Here is a tiny trained network, its code and every weight. The questions are about switching its units off for an input and a class, where a switched-off unit gives its printed mean instead of its output.

import numpy as np


def w(rows, s, z=0):
    codes = np.array(rows[::2]) - 128.0
    scale = np.full(codes.shape[1], s)
    scale[-1] = z or s
    return codes * scale


def f(y):
    return np.maximum(y, 0)


def log_softmax(a):
    a = a - a.max(-1, keepdims=True)
    return a - np.log(np.exp(a).sum(-1, keepdims=True))


def net(x, mask):
    res = np.array(x, float).reshape(1, 3) / 4 @ E
    y = f(res @ A[0][:, :-1].T + A[0][:, -1])
    res = res + np.where(mask, y, B[0][:, -1]) @ B[0][:, :-1]
    return log_softmax(res[-1] @ U[:, :-1].T + U[:, -1])


A, B = {}, {}
E = w([
[127,43,124,123,160,3,126,82,155,110,123],'x0',
[95,36,124,122,55,186,125,48,187,198,121],'x1',
[117,82,196,124,238,173,123,172,186,162,133],'x2',
],0.0043)
A[0] = w([
[129,126,131,120,126,127,127,126,127,128,130,224],'n1',
[127,51,132,127,75,184,124,89,146,161,126,100],'n2',
[130,132,118,126,111,119,131,122,120,124,126,102],'n3',
[129,72,121,123,149,25,130,107,141,123,125,92],'n4',
[126,107,147,136,176,151,126,144,140,134,129,83],'n5',
[137,197,132,128,182,79,130,171,104,106,126,93],'n6',
[134,187,131,130,175,84,129,167,106,108,127,92],'n7',
[127,94,132,127,105,153,126,111,135,143,126,105],'n8',
[124,85,157,125,218,170,132,148,152,132,127,109],'n9',
[128,164,107,130,36,81,124,110,106,107,130,87],'n10',
[123,95,156,132,209,173,124,154,148,137,130,84],'n11',
[127,129,133,122,122,124,127,126,130,128,134,217],'n12',
[130,89,122,129,142,58,129,114,134,123,129,116],'n13',
[122,95,154,128,204,164,124,147,148,135,133,93],'n14',
[130,188,121,129,108,227,131,147,123,131,128,90],'n15',
[130,72,119,125,148,33,132,109,140,121,128,93],'n16',
[133,174,121,122,112,204,132,144,123,130,131,106],'n17',
[123,106,126,125,108,146,134,115,135,141,125,93],'n18',
[133,182,130,127,169,90,130,158,109,112,127,101],'n19',
[127,58,129,130,78,181,130,93,144,160,126,88],'n20',
[130,124,130,121,127,127,128,127,126,127,127,231],'n21',
[134,171,131,127,162,98,127,155,110,112,130,92],'n22',
[130,124,131,123,125,128,129,127,127,126,131,254],'n23',
[129,79,121,126,146,40,130,110,139,123,126,96],'n24',
[134,160,130,129,153,104,130,151,115,116,128,92],'n25',
[120,76,126,126,86,170,135,102,141,153,127,82],'n26',
[127,179,97,133,2,64,129,101,97,101,129,80],'n27',
[130,202,120,128,102,252,132,153,119,132,128,90],'n28',
],0.011,0.0045)
B[0] = w([
[51,138,66,234,144,129,147,211,145,141,117,218],'n1',
[84,135,102,79,127,96,127,99,158,40,136,228],'n2',
[141,127,120,105,132,130,130,129,126,135,128,141],'n3',
[113,128,230,101,115,146,113,167,98,128,139,219],'n4',
[159,128,103,68,134,136,130,131,115,157,127,156],'n5',
[90,113,108,82,107,108,122,78,167,57,136,216],'n6',
[98,117,112,86,110,110,123,85,161,63,136,203],'n7',
[111,132,117,103,124,115,127,112,140,92,132,167],'n8',
[166,139,53,62,129,135,138,171,109,188,121,201],'n9',
[173,125,75,48,153,144,138,156,126,184,123,216],'n10',
[177,128,81,40,138,141,135,145,110,180,125,186],'n11',
[75,132,86,201,145,126,139,193,144,137,118,212],'n12',
[107,137,193,122,122,142,126,168,112,126,131,196],'n13',
[169,133,78,56,133,138,135,152,113,177,123,184],'n14',
[115,118,227,108,120,132,115,170,100,133,134,205],'n15',
[114,127,224,102,117,144,114,166,100,127,137,213],'n16',
[110,120,203,121,129,125,122,167,109,134,132,191],'n17',
[130,124,128,104,115,115,121,110,134,99,134,152],'n18',
[95,115,109,96,112,115,124,94,159,76,135,195],'n19',
[99,127,112,72,120,100,121,95,156,46,138,214],'n20',
[53,139,67,231,144,128,147,210,144,140,115,225],'n21',
[109,121,119,95,116,115,124,94,151,80,135,179],'n22',
[53,140,71,226,146,124,148,212,144,140,114,247],'n23',
[115,129,217,106,116,144,117,162,104,128,136,206],'n24',
[118,122,124,100,118,117,124,99,143,90,133,164],'n25',
[115,124,122,78,113,105,118,94,148,65,140,191],'n26',
[187,124,53,16,165,150,139,168,122,207,122,254],'n27',
[108,114,251,108,122,129,113,186,94,135,138,229],'n28',
],0.02,0.0048)
U = w([
[118,123,235,141,114,145,103,154,90,137,139,109],'0',
[110,117,108,116,101,69,118,85,188,63,141,107],'1',
[181,136,85,95,159,151,152,133,117,194,111,107],'2',
[111,148,109,250,144,126,150,139,144,144,101,250],'3',
[166,128,145,140,120,127,121,79,126,137,126,91],'4',
],0.012,0.0025)

Each question gives the input, the list of numbers given to net, and the class t.
The units are the neurons (one row each of A and B). Each row of codes is followed by its name. A weight is (code - 128) times the scale printed after its matrix; where a second scale follows, it is the last column's (A, B and U).
mask holds one flag per neuron, in row order. A switched-off neuron (its flag False) gives its mean, the last column of its row in B, instead of its output. The means were averaged over made-up inputs and are rounded, as every weight is.
A unit's drop is (log p(t) with every unit on - log p(t) with that unit switched off) / (log p(t) with every unit on - log p(t) with every unit switched off).
The circuit of an input: a set's keep is (log p(t) with only the set's units on - log p(t) with every unit switched off) / (log p(t) with every unit on - log p(t) with every unit switched off). Starting from the 12 units with the biggest drops (on a tie, the unit counted first), units are removed one at a time, each time the one whose removal leaves the highest keep (on an exact tie, the one counted first), for as long as the keep stays at least 0.8.
circuit, biggest first: the units of the circuit, biggest drop first
unit that matters most: the unit with the biggest drop
top k neurons: the k neurons with the biggest drops, biggest first
drop when u is switched off: that unit's drop, to one decimal
input [-4,7,8], class 2: circuit, biggest first : n9
input [-5,-6,-4], class 1: top 4 neurons : n6; n7; n19; n4
input [-7,8,5], class 1: top 3 neurons : n2; n20; n26
input [-5,8,-5], class 1: top 2 neurons : n2; n20
input [4,3,-3], class 0: circuit, biggest first : n4; n16
input [6,4,-8], class 2: top 2 neurons : n27; n10
input [6,-6,-3], class 0: top 3 neurons : n4; n16; n24
input [-3,2,-1], class 3: top 3 neurons : n4; n16; n24
input [-4,-8,8], class 1: top 4 neurons : n6; n7; n27; n19
input [-1,-6,5], class 1: top 2 neurons : n6; n27
input [-5,5,-6], class 2: top 4 neurons : n27; n10; n4; n16
input [8,-6,-8], class 0: top 4 neurons : n4; n16; n24; n13
input [-5,8,1], class 1: top 2 neurons : n2; n20
input [5,-1,-7], class 2: unit that matters most : n27
input [-3,-5,-6], class 2: top 3 neurons : n27; n10; n2
input [-3,-1,-2], class 3: top 3 neurons : n4; n16; n24
input [8,3,-1], class 0: drop when n5 is switched off : 0.0
input [2,3,-1], class 3: drop when n6 is switched off : 0.1
input [8,4,-8], class 0: drop when n16 is switched off : 1.0
input [2,8,6], class 1: circuit, biggest first : n2
input [-3,3,-2], class 3: drop when n16 is switched off : 0.2
